Each row has a class, written after it, and each block has its own classes.
[ 16 -20 -22 -14   9   0  11  -2  10 -12  -6 -47 -23  26  12  -9  -2  22
   6 -21  27   4  -4 -19 -11   0  -6 -27  19  14  -3  12] -> <177>
[  5  13  18   2 -22  18   9  -5 -25 -20   7  -2 -32  30 -32 -16 -11   7
 -14 -23  -2 -29  30  24  -9   8  -5  25 -17  30  -8  -5] -> <177>
[-19  19   5   0  18  -8 -13  10   2 -10  26 -28 -18   3 -25   9 -25 -10
  29   9 -31  -5  13  28  10  -3  29  26 -12 -36 -10 -13] -> <106>
[  0 -19 -12  -2  -8  13 -14 -21  -4 -46  13  -7 -59  35 -27  -8  30  29
  -1 -16  13 -30  19  22 -17   9 -14  15  -8   1 -18 -22] -> <177>
[  8  27  -3   3  11   1   5  22   0   7   9 -41  -3  10  -6  21 -38   7
  -1 -12  -8   3  -7  -1  23 -14  27  24   2  20  12   9] -> <119>
[ 21  13  26 -11  -8   0  24  -1 -23  21  -5 -34   1  11   2 -37 -49 -11
  -4 -15   2  -7  16   7 -12   6   3  -6   0  20 -12  22] -> <106>
[ 15   7   5  -6 -11   0  23  -3 -14   3   4 -24 -14  20 -11 -26 -19  -2
   3 -26  16 -18  -7  -6   1   0   2 -12   9  31   3  11] -> <119>
[-11  -5 -14 -19  26  -7  18  -1  13   2  -1 -27  -1  14   9 -16  -5  -9
  29 -19  -5  -1  -8 -22   0  -9   1 -34  25 -19   2   6] -> <161>
[ -6   6  -6 -11  19  -8  -4   2  -6  -8  25 -53 -28  23  -9  -7 -33 -13
  40  14 -13  -6   8  16   6   1  29   0  -2 -23 -23  -6] -> <88>
[-16  21  17  -3  20 -15  15   3 -13  18   6 -10   6   7 -24 -10 -19 -27
  47  10 -18 -10   9  22   3  -5  19  14  -6 -18  -9  -8] -> <3>
[   7   -8  -54  -17    6    8  -17    3   15  -27   15 -114  -60   44
   19   -6   -4    4  -14    0   26   -6    8  -11  -13   13   -6  -24
    7   -3  -21   15] -> <176>
[ -8  -9 -23  -2  26 -14  -7   2  18 -16  14 -20 -32   4  -8  19   6  11
  31  11  -3   0   6  20 -11  -4  14   6   1 -19  -9 -13] -> <14>
[ -5   8   7 -13   8  -5  25   3  -2  18   4 -12   8  16  -7 -32 -22 -10
  42 -20  -6  -3 -14 -21   5   2  11 -31  15   5  16  11] -> <88>
[ 18  17   8  -5   3 -19  20  10 -12  29   0 -34  13   2   1  -7 -41  -3
  26  -9  12   2 -25 -13  15  -6  22  -6  15  26  12  12] -> <119>
[-11  22   5   1  24 -21  12   5   1  12  14  -8   4  -6 -19   3 -13 -10
  40  -5 -14  -1  -7   3  25 -17  26   0  10 -13   8  -2] -> <119>
[ 21   8   1  -6 -17 -20  -2   3 -10  -1  32 -48 -33  25 -20 -19 -18  52
  28  -2  18 -12 -12  13  13  13  25   2   1  -8  -7  -4] -> <14>
[  4  -4  -1   3  -4  32  -4 -11 -16 -35  15  -4 -49  39 -19   8   2  14
 -30 -18  -9 -37  38  27 -20   3  -8  38 -20  14 -21 -13] -> <161>
[ 20  12  19 -11 -26   4  15  -4 -30   2  10 -26 -12  32 -14 -44 -17  22
   3 -19  15 -24   4   7   8   8   0  -6  -2   3 -16   9] -> <3>
[ -1   4 -15 -15  -5  14 -11  -1  -9 -20  24 -63 -41  48 -14 -22  -8   1
   3  -7   2 -26  17  16   1   5   1  -1  -8 -27 -34  -1] -> <3>
[ 25   8  33   1   5 -14  47   4 -24  34 -34 -11  24  -8   8  -4 -53 -12
  21  -7  20  19  -2  -8 -12  -3  13   0  13  69  19  19] -> <177>
[ 26 -17  -5 -11   7   1  21   3   5  13 -14 -29  11   8  29 -14 -26  25
  -2 -28  24  13 -25 -32 -14   1  -4 -28  18  39  20  23] -> <106>
[ 18  -5   6   4  17  13  14   2 -16   4 -11 -12 -13  15   7  15 -38  -2
   3   4   4   0   9   9 -25   3  13  31 -11  53   5   1] -> <88>
[  4  -1 -11  -6  30 -14  13  10   8  -2  -5 -32 -11  13  11  10 -30  -4
  28   7   6   0 -12  -4  -8   0  18   5   1  13   1   0] -> <161>
[ 10   0  14  -4 -18  13   3 -22 -32 -16  13  -4 -38  30 -25 -28 -12 -27
   1  -8   5 -42  23  30 -20   3  -5  12 -19  23 -39 -12] -> <119>
[-15  16   6   1  10  20   7 -10 -18  -2  13   5 -17  17 -28   2   2 -23
 -10 -25 -28 -28  34  20  -6 -16  -2  21  -5   5  -8  -6] -> <119>
[  2 -20 -28  -9  29  17  11  -2  11 -18 -12 -34 -29  30  23  11  -5  -9
  -9  -4   9  -9  10 -11 -37   0  -8   4   1  27  -4   2] -> <161>
[ -8  11 -21 -10   9   8  -4   6   4 -11  21 -49 -30  28 -12  -4  -5  -4
   0 -22  -9 -17   8   3  10 -10   5  -9   6 -13 -12   2] -> <119>
[ -5  20 -29  -1  28  -6 -17  27  21 -10  20 -41 -13   3  -4  30  -9  26
  -2   0 -21  15  -2   3  25 -11  20  17  -1 -33   2   2] -> <176>
[  1  12   3 -26   5 -22  30  12   1  28  -3 -44  18   8   8 -39 -37 -15
  50 -19   4  -2 -28 -32  13  -1  11 -53  31 -10   7  17] -> <161>
[  4  10   9   8  12  23 -12  -1 -17 -13  12  -4 -20  17 -17  30  -9  21
 -17  -2 -22 -14  43  41   2 -18  10  58 -21   0 -27 -13] -> <3>
[  3  -9 -13  -5   9   8   7  -7  -4 -10   1  -8 -24  16  -7  -8  10   3
  -2 -16   6 -11   6   1 -21  -1 -16  -8   0   8  -3  -1] -> <176>
[  6   6  -6 -18   9  -3  22  11  -2  21  -2 -33  12  16   5 -21 -13  15
  18 -29   9   2 -17 -24  13  -7   3 -32  22  -9  10  21] -> <3>
[ 24  11   0   2   4  -1  10  12  -9   4   3 -31  -5  12  -1  15 -34  17
  -2 -15   9   2 -15  -4  11  -9  20  16   5  33   9   8] -> <119>
[  5   3  -2  -9  19 -17  18   6 -10  12   0 -41  -3  16  -3  -7 -27 -13
  40   8  11  -5  -8   7  -8   4  17   0   2   1  -5   4] -> <3>
[-14   7   0  -6   8  10  -5 -14 -13 -10  25 -24 -30  23 -28  -9   5 -10
   7 -23 -21 -27  27  24   6 -18  -1   1   4 -18 -27 -12] -> <119>
[  0 -21 -53 -19  27  -2  -6  10  37 -34  10 -74 -44  41  22  -7  -1   8
  17  -1  20   5 -17 -25  -6  14   6 -38  14 -16  -4  15] -> <88>
[  4  -2   9 -10  -7  -1   9  -8 -12  -8   8 -35 -26  23 -10 -35 -25 -15
  12  -7   6 -21  11  14 -22  15   0  -7  -8   9 -16   2] -> <106>
[ -4  16 -22 -12  17 -28   5  26  31 -11  14 -76 -31  21  -2 -12 -27  10
  45   7  12   1 -20 -13  27   9  32 -18  13 -29   2  10] -> <161>
[-21  13   5  -5  40 -11  12   1  -2  13   6 -28  -3   5  -9   4 -32 -42
  51  15 -28   3  18  14  -3  -8  27   5   4 -10  -6  -3] -> <88>
[-16 -11 -15  -3  25  14   3  -5  13 -19  -4   4 -17   9  -7  14  22   5
  -4 -21 -18   0  29   6 -14 -18  -9   5   5  -2  -4  -8] -> <177>
[  9  15  16   5   7  -2   4  -6 -23   2   9 -13 -17   6 -22   6 -22   8
   8  -6  -8  -7  20  28   1  -8   9  25  -6  12 -14  -6] -> <176>
[ -1  30   8 -11  16 -19  20  13  -7  13   8 -60  -5  18  -2 -14 -56 -21
  40   8  -6  -6  -1  -1  13   0  33   0   4   1  -4   8] -> <161>
[ 20  11  14   0   1   4  12   3 -21  -3   0 -34 -27  27  -5   0 -50 -10
   8  11   7 -20  16  19 -15   8  18  34 -18  34 -18  -3] -> <161>
[  7  17  -7  -2  11 -12   2  18   9   4  19 -32   3   5  -6  12 -24  24
  17 -14  -6   6 -21 -10  34 -17  28   3  11  -3   8   4] -> <119>
[ 16   2  21  -3  -9  21  25  -6 -27  13  -7  18   6  19 -10 -15  -8  14
  -8 -31   3 -18  12   1 -11  -7 -10   8  -3  31   2   7] -> <3>
[  1   1   8  -4   5  10  13  -7  -7  12   4 -10   4   3  -2 -10 -17   7
   7 -31 -12  -4  13  -5  -8  -9   4  -8   9  15  10   8] -> <106>
[ -7 -16 -30  -8  15  20 -14  -1   6 -43  16 -27 -52  36  -4  16   7   8
 -16 -10  -4 -25  15  13 -17   3  -6  14 -10 -11 -20 -13] -> <161>
[ 17  11  -6  -3  18  -8  13  16   2  14   2 -41  10   2  14  17 -35  12
   8 -10   3  13 -15 -15  17 -19  23   0  15  24   9  14] -> <119>
[ 17 -15 -21  -9   6   6   6  -3   6  -8   2 -33 -17  22   7  -4   3  25
  -7 -33  18  -3 -16 -16   0 -10  -7 -20  22  15   1   8] -> <119>
[ 12   4  -3  -6  25 -27  25   9   8  30  -5 -29  21  -7   9  -2 -29  -1
  45 -10   9  16 -29 -21  13 -18  24 -23  25  15  13  10] -> <119>
[ 16  18   5  -8  15  -7  20  20  -4  24  -2 -44   8  12   8  -2 -59  -3
  31  -2   0   9 -14 -15   8   1  29  -1   8  29  15  19] -> <88>
[ 25   1   7   4  14 -11  24   3 -16  22 -11  -8  13   1   7   4 -31   1
  21  -9  18   4 -24  -9  -4  -9  12  -1   8  44  15   5] -> <119>
[ -9 -15 -23 -12  30   2  19   3  16  -8  -9 -19 -17  18  10  -1   2 -13
  17 -12   4  -7  -4 -17 -22  -1  -5 -20  12   1   7   3] -> <161>
[-10  -1  21   5   7  29   5 -22 -27 -11   7  49 -22  14 -29  -5   6  -8
   0 -18 -29 -28  41  31 -20  -8  -7  26 -18  12 -13 -18] -> <88>
[-14   7  -3  -7  -9  18  -7 -10 -18 -16  28 -25 -46  28 -29  -6   4   0
  -2 -13 -18 -32  39  33 -16   0   0  13 -10  -8 -22 -13] -> <14>
[ 19   9  -7  -7  29 -20  34  16  -7  31 -17 -75  13   1  40  12 -56 -16
  26  14  24  25 -13 -16 -13  -1  14 -26  21  49  20  30] -> <14>
[-19   4 -21 -11   9   4  -8  -4   3 -22  28 -41 -43  31 -25 -10   8 -18
  14 -13 -10 -27  11  12   4  -3   5  -8   2 -29 -22  -8] -> <119>
[  1  16  12  -9 -11  -4  13  -8 -26   2  11 -19 -25  22 -30 -38 -11 -12
  16 -17   3 -23   6  12  -5  10  -4 -11  -2   0 -11   1] -> <176>
[ 11  10   2  -8  17 -20  18  11   1  11   2 -30   2  10   5  -4 -34  15
  39  -4   7   1 -18 -14  13  -2  25  -9  12   3   6   5] -> <161>
[ 41   1  22 -11 -25  -6  24  -5 -19   3  -9 -40 -11  19   8 -52 -47  19
  -7 -22  35  -7 -10  -3 -10  17  -3 -17   6  42  -5  24] -> <106>

Next block, with new classes.
[ -6  12  13 -13   0 -17   5  23   4  -1  -7  -6 -19   1  10  -1   6  -5
 -18   1  -2  16   0  -9  -5  19   2   5 -12  -7  -1   0] -> <196>
[ -6   5  20  -4 -21   0  10   2   1   1 -11  -6   2  23   0  -5  19  -3
   0   0  -7  24   4  25 -28   3  -5  -4 -10  -6  -1  -9] -> <146>
[-32 -10 -21  23   2  -4  23  -4  -3 -22   3  29 -11   2   0   5  62  19
   5  17  14 -12  -8   4   5  12  22  41  25   2 -11 -10] -> <223>
[ -7   4  27   8   0   7 -15  -3   4   8  -4  -3  -5   6  12   7  46   3
   8  13  -8  42  -2   0  -3   4  -8  -6  -7  -4   0 -17] -> <184>
[  5   1   7   0  -5   9  -1  -9   0 -12   1   0  14   3   4  -2 -18  -1
  -1   2  -4   7   3   2  -8  -4  -3 -10  -4   3   4  -3] -> <222>
[  7  -2  26   2  -6   9   2 -12  -7  -1   6   3   4  -3   3   3  -1  -1
   8   2   7   9   3   2  -3   9  -1 -20   0   5  -7   1] -> <179>
[ 12   3  -3   2  -7  36  24  -5   3 -19  -7   3 -12   9   7   2  26 -13
  -1   3  10  -3   2  12  -3 -11   8 -22   7  13   2  20] -> <152>
[ -9  -8  35  10   4 -22  -8  -7   3   2  25   8  -6   1  -5  -3  13  18
   3  -4  -1  10  -3  -3  12  13   4  -3   8  -3  -6  -5] -> <111>
[-10   6  -5  12  -8   1   7  28   2   0 -10  -1  -5  -8  -9   5   0   6
  -3   9  15 -11 -13   8   0   6  -3  24  -5   6  -3   4] -> <17>
[-28   4  34   3  -6 -16   0  -2  -8   9  -2  12  -3   8 -10   4  21   5
 -10   6  -5  15  -3  -5 -14   2   4   6 -10   3  -5 -14] -> <40>
[ 25  18 -18  59 -21   3  28 -20  12  26 -16  20  10  32   0  13  -6  24
   9  23  41   0 -18  23  14  10 -11  -7  -8 -21  22   7] -> <179>
[-18  -6  13   9   5  -8   3   4  -2  -6 -11  14 -17   8  -7  -3  35  -6
  -6   9   2  -1 -11   2 -10   3  -6  17   7   5  -9  -1] -> <115>
[ 12  11 -28  25  -9  32   9  26  -5   6 -24 -13  12 -21  -9  13 -20 -10
   8  19   0 -14   6   4 -28 -16   5  12   9  16   5  18] -> <152>
[-29   7  34  17 -22 -12  -2  12  -7   6   6   7 -11   8 -14  15  15  -5
  -4  11   0  22  19  11 -21   4   1   1 -19   7 -13 -16] -> <152>
[ 26  11  26  52 -12  17  13   2  -2  36   9   2  16  30  13  -3 -55  13
  27   5 -16  22  37  32 -37 -21   9 -29 -22   3   9   3] -> <223>
[-29   9  88  -4  -9 -10 -57 -17 -31  13  30  27   9   2   3 -36 -20  51
  13 -32 -34  23   1 -35 -30  -9 -34   6   8 -31   9   2] -> <216>
[ 15  -8  13  -6   2  14  -5 -20  -4 -11 -11   1  15 -15   1   7  -6   1
  13  12  -5   1   6   5 -18   4   3 -16   3   7  -1   0] -> <179>
[  4  -5   9  18   2   9  -4  -5   0   8   8  -1  -3  11  10   3   9  14
  25   1   0   9   1   6  11  -3  -4  -1  10 -10  -2   1] -> <184>
[-12  -1  13   0   4 -11  -2 -15  -3  -2  -8   9  -8   1  -4   0  27   6
  -4   1   0  13  -2   0 -14  -2  -3  -2  -1  -2  -7 -14] -> <127>
[-54  -8  50  39 -24 -27  -7 -17  -7  30   4  20 -16  25   1  17  55  12
  11   6  12  26   4   9 -31  20   7  27   4  -8   4  -8] -> <17>
[ -7   4   5  21  -6  11   8  16  -3   2  -9   8   5   1 -11   4  -3   0
 -11  14  17 -12  -6   1  -7  -4  11  18   1   5  -5   6] -> <223>
[ -2   4  22 -12 -10 -15   3  -9  15   3  -5  -6  -7  15  -6  -1  16   4
   3   3   4  24  -4  18 -11  12 -13  12 -18  -8 -15 -19] -> <146>
[-10   0  -6  16  -2   5   2  31  -6  -3 -14   6   7 -18   2   3 -12  10
  -1  23  14 -20  -3  -8   5   2   0  26   5   0  -5   5] -> <216>
[-5 11 20 -2 -5 -7  9  8  1  2  8 -7 -5  8  5  2 -8 -1 -7 -5  5  4  6  7
 -8 -4  1  1 -9 -3 -3  2] -> <152>
[-13 -10  17  -2  -2 -12 -12  -6  10  -5   9  -2   0   0  -2   3  25  11
  11  -7 -17   9   1   6 -12  11  -1   9   5  -8   9  -2] -> <17>
[-10   5  42  -4  -8  10 -10  -9  -7  20   7  -7   3  28  22   2  -8  -4
   5  -8   3  12   9  -4  -6   2   4   1 -12 -15   1  10] -> <184>
[-21   2  51   3 -14  -1  -1   0  -8  14  10   9 -10  22   7   4  -1  -6
   3   3 -12  20   6  -7   1  14   2  19  -3   6  -4  -1] -> <115>
[ 18  12  20   0  -8   0  40   8   6 -37  -2 -11  10 -25   2 -11  15   6
 -10  13  16  26  21  26 -13  13 -22 -43 -23  10 -19 -13] -> <40>
[  4   0 -10   8  10 -13  57 -21   7  -4  -1   1 -28  28  28  21   6 -18
 -12   3  22  -1  21  44  21   6  41 -27 -15  18   7  -9] -> <127>
[-44   1   4 -21 -14 -54  -6 -14 -16 -11   4   1   3  28 -29  -8   5  20
 -21 -43   4 -32 -31  19 -16  -6   2  25  20 -24   6 -10] -> <111>
[-24 -12 -15   8 -10   7   1  19  -9   6   0  -7  21   1 -10   2   9   6
   7   3   0   6   4  -4  -8  -3  11   3   3  -5   4   8] -> <196>
[ -7  -3   8 -17  -9  -2  10  -8  -8 -11   3  -4  10   2  -3   9  -5  -9
 -12 -11  18   0   0  14  -8   0  13 -19  -7   3 -10  -3] -> <179>
[ -9   1   8   3   0  -8   7   9   3  14  -6   3 -10  10   1   9  -3   2
  -6   0  12   1 -10  -5   0  -5   9  17   1  -7 -10   0] -> <127>
[-13 -12 -32  26  18 -11   8  36   1  13 -12   5  -3 -12  -6  13   4  -5
   2  30   3 -19   4  -8   9   0  20  27  -2   4 -13  -5] -> <127>
[  1 -10 -23  39  -7  -6 -37 -39 -15  23  42  34 -20 -29 -21  19 -10  28
  45  -9  -2   5  -1 -40  36  25   0  27  46   5 -10  -6] -> <179>
[ 25   4 114 -28 -13  45 -12  16   7  -8   3 -11  -2  12  19  -4 -57  -5
  -3  -7 -24  19   8   3  -1 -11   3 -41 -14   4  17  30] -> <216>
[-21  -3  16  22  -3  15  21  29   2 -10  -6  11 -11  -8  -5   6  38   7
   1  23  10   8  -3   3   4   5  10  10  -2   3  -7   3] -> <127>
[-57 -10   0 -32 -13 -22  17 -18 -24 -47  19  19   0  -3  -9  -3  83  -5
 -21 -18  17  13   3   7 -15  16   9 -12   0   8 -33 -31] -> <179>
[-35   8  -1   5 -29 -30  23  44  -8 -10 -15  -3 -16   1 -17  13   9  -3
 -15   2  23 -20 -13  17 -12  20  -4  47   6   0 -22  -9] -> <17>
[-11   6  -3  24  -8   6  -3   3   1  -3   4  13  -4   3 -16  -1  11   0
  -3   4  12   3 -14  -8   1   1  -7  12   0   3   0  -1] -> <222>
[ 12   3  19 -13  -9  12 -17   4  -3  10  -1 -13  11  -5   6  -6 -33   1
   8  -1 -21   4   7 -19  -8   2  -6   0  -2  -5   2  11] -> <40>
[-40  -9 -42  32   5 -23   0   4   2  45  25  24  13  45 -50 -12  59 -24
 -15 -12  40  -6 -19 -17   9 -23 -14  -2 -37  16 -44 -29] -> <17>
[-12  10  15  20 -18 -15   3  -5  -5  13  -3  -8  -1  -2  -6   4   8  15
  -4   3  21  19 -10  10   4   7 -15  -2  -3  -4   9 -10] -> <40>
[-10  -3  -4  -3 -17   4 -30   9 -14  28   5 -22   9  -8  -4   5 -32 -16
   3  -7   2  13  18 -21  -3  10   0  -4  -9  -1   1  10] -> <196>
[  3  -6   8  -1   3  16 -14 -19  -8  -8  -4  -2   0 -13   4  -3  -8   6
   6   9  12  -3   3   4   3  -2   2   2  -1  11  -5  -3] -> <223>
[ -5  -2  -2  11   0   1 -12   5   5  11  -4  -2  19   9 -13  -6   9   5
  14   0 -16  -5 -11  -7 -15 -15 -14  13   7  -3   3  -9] -> <216>
[-12   5  15 -14   3 -16  22   1   3  -7   1  -8 -14   3   4   3  14   3
  -8  -6   7   9 -10   4   7  14   6   8   2   2   1  -5] -> <196>
[-33 -12 -24  13  21  -2  17   0  -3  27  18   1 -11  32  28   4  41   2
  15   3  41 -24 -30 -17  58   3  20  49  13  -8 -15   2] -> <184>
[ 21  -2  -2   3  11  20  13   7   5 -13   4  -1  -1 -11  21   1 -11  12
  17  11 -13  -6  10   0   3  -7  11   2  16   2   3  17] -> <152>
[ -6  -9  32  48 -18   9  -5   8 -19  33   1   0  11  -3 -10  17 -49  11
  16  17   8  22  32  36 -15  -9  17 -22 -16  12  12   5] -> <146>
[-24  -8 -32  11 -16   5  -6   6   2 -33  -6  12 -22   9  -6  -3  62  -6
  -3   4  -4   7  -9   7  -6   9  -2   3  10  -6   4  -4] -> <222>
[-11   2  30   3   2   1 -15  -6  -2   0  -7   4 -15   2  -4  -6  18   9
  -2   3   6   6 -16   2 -13  -4  -3  15  -1   3  -6  -9] -> <223>
[  8   6  20   5  -7   3  -9   0   3  -4  10   1   0   4  -9 -12 -10  -5
   8  -2  -3  -6 -16 -25  10  10 -27  19  15  -1 -10   0] -> <222>
[-20  -3  58 -17   3   2 -50 -39  -8  46  23   4  -6  37   5  -9  21   2
  -2 -27 -30  45 -21 -32   8 -20   1 -25  -7  -1  21  -9] -> <40>
[-13  -9  30   6 -14  12   1 -17  -6 -23  17   7  -6   5   7   3  14   6
  10  -6 -10  24   7  10  -2   2   7 -16  16   8   8  -3] -> <222>
[-13 -14   2 -14  -1  -5   5   0   1   0   8  -6  -4  16   8  -3  14   4
   7  -9  -4   9  -1  16   1  -1  14   8   5  -7  -4  -3] -> <146>
[  1 -22   2  -4   2  22 -38  -4 -11  13 -15  -1  11   9  13 -17   2  12
  32  21 -35   8   8  -2 -11  -7  -5   4  -1  -9   7   1] -> <146>
[ -7   4   2  31 -17   3   0  16 -11   1  15  10 -19 -12  -1  11 -15  19
  11   5  11   6  -2   3  43   9  -1   7  16  10   6  -5] -> <216>
[-10  -6  11 -10 -14   4  14   8  -7 -20  -3  -1   4   3  15  16 -36 -24
 -20  14  18  -5  26  10   2  10  25  -8 -18  11 -12   2] -> <222>
[  7  -3 -14 -17   4   3   7   2  11 -17  -8  -3  -6  -3  -5  -1   9   3
  -1   1  -4  -9 -12  -1   5  -2   4   4   1   1  -8   0] -> <40>
[ 24   6  18 -23   3   2   9 -38   3  24  28 -25  22  13  42  -5 -49  -8
  16 -29 -14   6  28 -16   2   9  10  -5   7 -12  13  15] -> <127>
[-20  -6  -3  13  -7   0 -18  38  -7   2  -5   6 -20 -20 -10  15   9  -3
  -8  22   2   6  -3  -3  19  13   6  13  -9  17  -5  -7] -> <17>
[-13  10  53  13 -12  -5 -12   7  -9  22  28  23  -3  18 -18  -8 -33  -7
  -3  -7  -6   5  13 -28   4  15 -14  16 -19   0 -16   8] -> <115>
[  3   4  17   0  -8  29   7  16   4  -6  -5  -5  19  -2  -7   5  -4  -7
  -7  13   4   3   7   1 -14 -15   4 -11 -13   5  -4  14] -> <152>
[-11   2  13  15 -22  -3  -8  16   6   3   6  -8  12  13   6   2  16   9
  18  14 -26  12  17   1 -15  12  -9  15   1 -25  12   3] -> <152>
[ 52   2  17 -32  -7  47  13 -11  20   9  13 -27  24  37  26   1 -35 -44
  14 -16 -43   1  27 -15 -12 -14  14 -33   8   8   7  30] -> <152>
[ -5  -8 -62  -8   0  -2 -18 -29   9   9 -18 -12  -3  17   6   3  33   7
  14  -3 -16   6 -14  13  -8 -13   8   3  -2  -9  21 -13] -> <40>
[ -6  -2  20   9 -10  -2   0   8  -7  13  -3  -5  13   4  -7   2 -18  -1
   1   7   2   2   9  11  -7   5   2   7  -5  -3   3   3] -> <146>
[-24   4  36  -5 -15 -21   6 -11  -4   1   6  12 -14  21   1  -3  32  13
   2  -2  -5  27  -1  12  -8  17  -4  18  -1  -8  -8 -19] -> <146>
[-16  -9   1  -5  -1   1  -4   1   3 -10   3   3 -10   0   0   3  30   1
   0  -2  -4   7  -1  11  -1   4   7  -2  -5   8   3  -5] -> <17>
[-20  -9  27  -3  -1 -16 -24 -10  -6   7   6  -2  -7   3  -6  -6  13   4
   8 -14 -13   4   3  -9 -17   3  -6   8   6 -17   0  -2] -> <127>
[ -5   5   3 -11   2   6 -13   8  -4  -6  -1   0 -13   2  10  -8  -3 -15
 -10   7   3   1 -15 -21  18   6  -8  13  -5  10 -10  -8] -> <222>
[  8  -7  14   7   0  10   9   5   0  -8   0   4   7   6  10  -2 -13   3
   9   7  -3  -6  14  13  -1  -9   4 -17  -3   6  -2   1] -> <216>
[-13  -2  13 -16 -11   3  -9 -19 -11   6  -6  -5  -5  -3  -3   7  10 -11
  -7   7  14  13  -6 -12  14   6  -4  -2  -7  18 -15 -17] -> <40>
[  6  16 -18 -11  -7  -4  11 -22   1  10   4  -5   9  -2 -21  -8  13 -15
 -19 -19  37 -11 -30 -36  12   5 -26  13  12   6 -23  -2] -> <40>
